Here is a tiny trained network, its code and every weight. The questions are about switching its units off for an input and a target symbol, where a switched-off unit gives its printed mean instead of its output.

import numpy as np


def w(rows, s, z=0):
    codes = np.array(rows[::2]) - 128.0
    scale = np.full(codes.shape[1], s)
    scale[-1] = z or s
    return codes * scale


def norm(h):
    return h / np.sqrt((h * h).mean(-1, keepdims=True) + 1e-5)


def f(y):
    return y / 2 * (1 + np.tanh(0.7978845608 * (y + 0.044715 * y**3)))


def softmax(a):
    e = np.exp(a - a.max(-1, keepdims=True))
    return e / e.sum(-1, keepdims=True)


def log_softmax(a):
    a = a - a.max(-1, keepdims=True)
    return a - np.log(np.exp(a).sum(-1, keepdims=True))


def net(x, mask):
    ids = ['αγδεζθμξπστφψω'.index(c) for c in x.split()]
    T = len(ids)
    res = E[ids] + P[:T]
    r = norm(res)
    for j in range(3):
        rows = slice(2 * j, 2 * j + 2)
        q, k, v = (r @ M[0][rows].T for M in (Q, K, V))
        z = softmax(np.where(np.tri(T) > 0, q @ k.T / 2**0.5, -1e9)) @ v
        o = O[0][rows]
        res = res + np.where(mask[j], z, o[:, -1]) @ o[:, :-1]
    y = f(norm(res) @ A[0][:, :-1].T + A[0][:, -1])
    res = res + np.where(mask[3:19], y, B[0][:, -1]) @ B[0][:, :-1]
    return log_softmax(norm(res)[-1] @ U[:, :-1].T + U[:, -1])


Q, K, V, O, A, B = {}, {}, {}, {}, {}, {}
E = w([
[172,188,107],'α',
[161,99,120],'γ',
[225,243,37],'δ',
[79,96,147],'ε',
[183,110,100],'ζ',
[119,166,236],'θ',
[181,155,233],'μ',
[176,116,110],'ξ',
[252,107,94],'π',
[178,116,179],'σ',
[169,164,192],'τ',
[74,67,144],'φ',
[146,30,154],'ψ',
[226,78,73],'ω',
],0.014)
P = w([
[110,152,15],'0',
[98,157,200],'1',
[101,149,222],'2',
[140,126,159],'3',
[169,106,153],'4',
[174,122,136],'5',
[79,255,158],'6',
[139,134,134],'7',
[143,134,133],'8',
[149,137,129],'9',
],0.015)
Q[0] = w([
[157,120,194],'h1',
[184,147,80],'h1',
[96,97,60],'h2',
[230,217,131],'h2',
[114,24,9],'h3',
[153,168,123],'h3',
],0.015)
K[0] = w([
[144,187,134],'h1',
[153,130,180],'h1',
[163,143,164],'h2',
[118,192,15],'h2',
[158,101,249],'h3',
[91,147,132],'h3',
],0.019)
V[0] = w([
[130,203,184],'h1',
[173,169,146],'h1',
[9,187,128],'h2',
[174,205,228],'h2',
[169,107,14],'h3',
[251,107,164],'h3',
],0.018)
O[0] = w([
[185,126,210,255],'h1',
[138,68,219,228],'h1',
[229,238,78,144],'h2',
[212,24,182,78],'h2',
[6,135,191,255],'h3',
[87,14,74,143],'h3',
],0.012,0.0083)
A[0] = w([
[172,90,58,146],'n1',
[143,103,153,55],'n2',
[148,169,99,119],'n3',
[127,111,146,105],'n4',
[183,191,146,147],'n5',
[51,146,110,172],'n6',
[114,176,94,61],'n7',
[122,102,137,178],'n8',
[146,99,158,103],'n9',
[108,148,158,64],'n10',
[135,141,133,59],'n11',
[114,121,149,111],'n12',
[190,142,138,6],'n13',
[164,92,8,231],'n14',
[111,127,151,81],'n15',
[46,28,100,243],'n16',
],0.017,0.0025)
B[0] = w([
[75,155,132,174],'n1',
[140,105,124,159],'n2',
[142,136,103,141],'n3',
[131,119,121,150],'n4',
[122,96,67,196],'n5',
[145,85,132,209],'n6',
[142,108,84,144],'n7',
[130,114,110,165],'n8',
[141,91,116,183],'n9',
[107,153,133,167],'n10',
[123,131,128,121],'n11',
[130,138,135,155],'n12',
[144,88,130,155],'n13',
[73,189,82,184],'n14',
[126,141,135,152],'n15',
[147,107,1,254],'n16',
],0.03,0.0064)
U = w([
[120,131,121,74],'α',
[127,146,129,158],'γ',
[141,135,129,34],'δ',
[111,140,118,63],'ε',
[139,136,171,203],'ζ',
[102,111,102,44],'θ',
[249,160,113,188],'μ',
[102,127,122,91],'ξ',
[93,131,134,156],'π',
[148,182,107,112],'σ',
[179,29,141,212],'τ',
[104,109,114,2],'φ',
[153,213,94,192],'ψ',
[83,67,84,58],'ω',
],0.012,0.0037)

Each question gives the input, a string of symbols that net reads in full, and the target symbol t.
The units are the heads (2 rows each of Q, K, V and O) and the neurons (one row each of A and B). Each row of codes is followed by its name. A weight is (code - 128) times the scale printed after its matrix; where a second scale follows, it is the last column's (O, A, B and U).
mask holds one flag per unit, heads first, then neurons. A switched-off unit (its flag False) gives its mean, the last column of its rows in O or B, instead of its output. The means were averaged over made-up inputs and are rounded, as every weight is.
A unit's drop is (log p(t) with every unit on - log p(t) with that unit switched off) / (log p(t) with every unit on - log p(t) with every unit switched off).
The circuit of an input: a set's keep is (log p(t) with only the set's units on - log p(t) with every unit switched off) / (log p(t) with every unit on - log p(t) with every unit switched off). Starting from the 12 units with the biggest drops (on a tie, the unit counted first), units are removed one at a time, each time the one whose removal leaves the highest keep (on an exact tie, the one counted first), for as long as the keep stays at least 0.8.
units of the circuit, in order: the units of the circuit, biggest drop first
k most important neurons: the k neurons with the biggest drops, biggest first
which heads matter: for each layer, one digit per head in row order, 1 if its drop is at least 0.15 and else 0, layers parted by /
drop of u: that unit's drop, to one decimal
input μ π ξ ω π ε ψ ψ τ α, target τ: units of the circuit, in order	(h2)
input θ ψ ζ μ μ θ ε μ π, target μ: which heads matter	110
input ε ζ μ μ, target ψ: which heads matter	010
input μ τ τ μ σ μ ω, target τ: which heads matter	010
input μ δ μ ε μ ω ζ, target τ: which heads matter	010
input θ θ ε, target μ: which heads matter	001
input μ ε μ, target τ: which heads matter	011
input μ α γ α φ, target τ: which heads matter	100
input μ μ δ θ α ε, target τ: which heads matter	100
input μ σ α π μ μ μ ζ, target τ: which heads matter	110
input θ μ μ θ ε α θ μ μ δ, target μ: which heads matter	001
input ε μ μ α, target ψ: drop of h2	0.6
input θ ω μ α γ θ θ, target μ: drop of n2	0.0
input μ π θ σ τ π φ, target τ: drop of h2	0.5
input ε α θ π θ ε μ θ τ, target ψ: most important neuron	(n5)
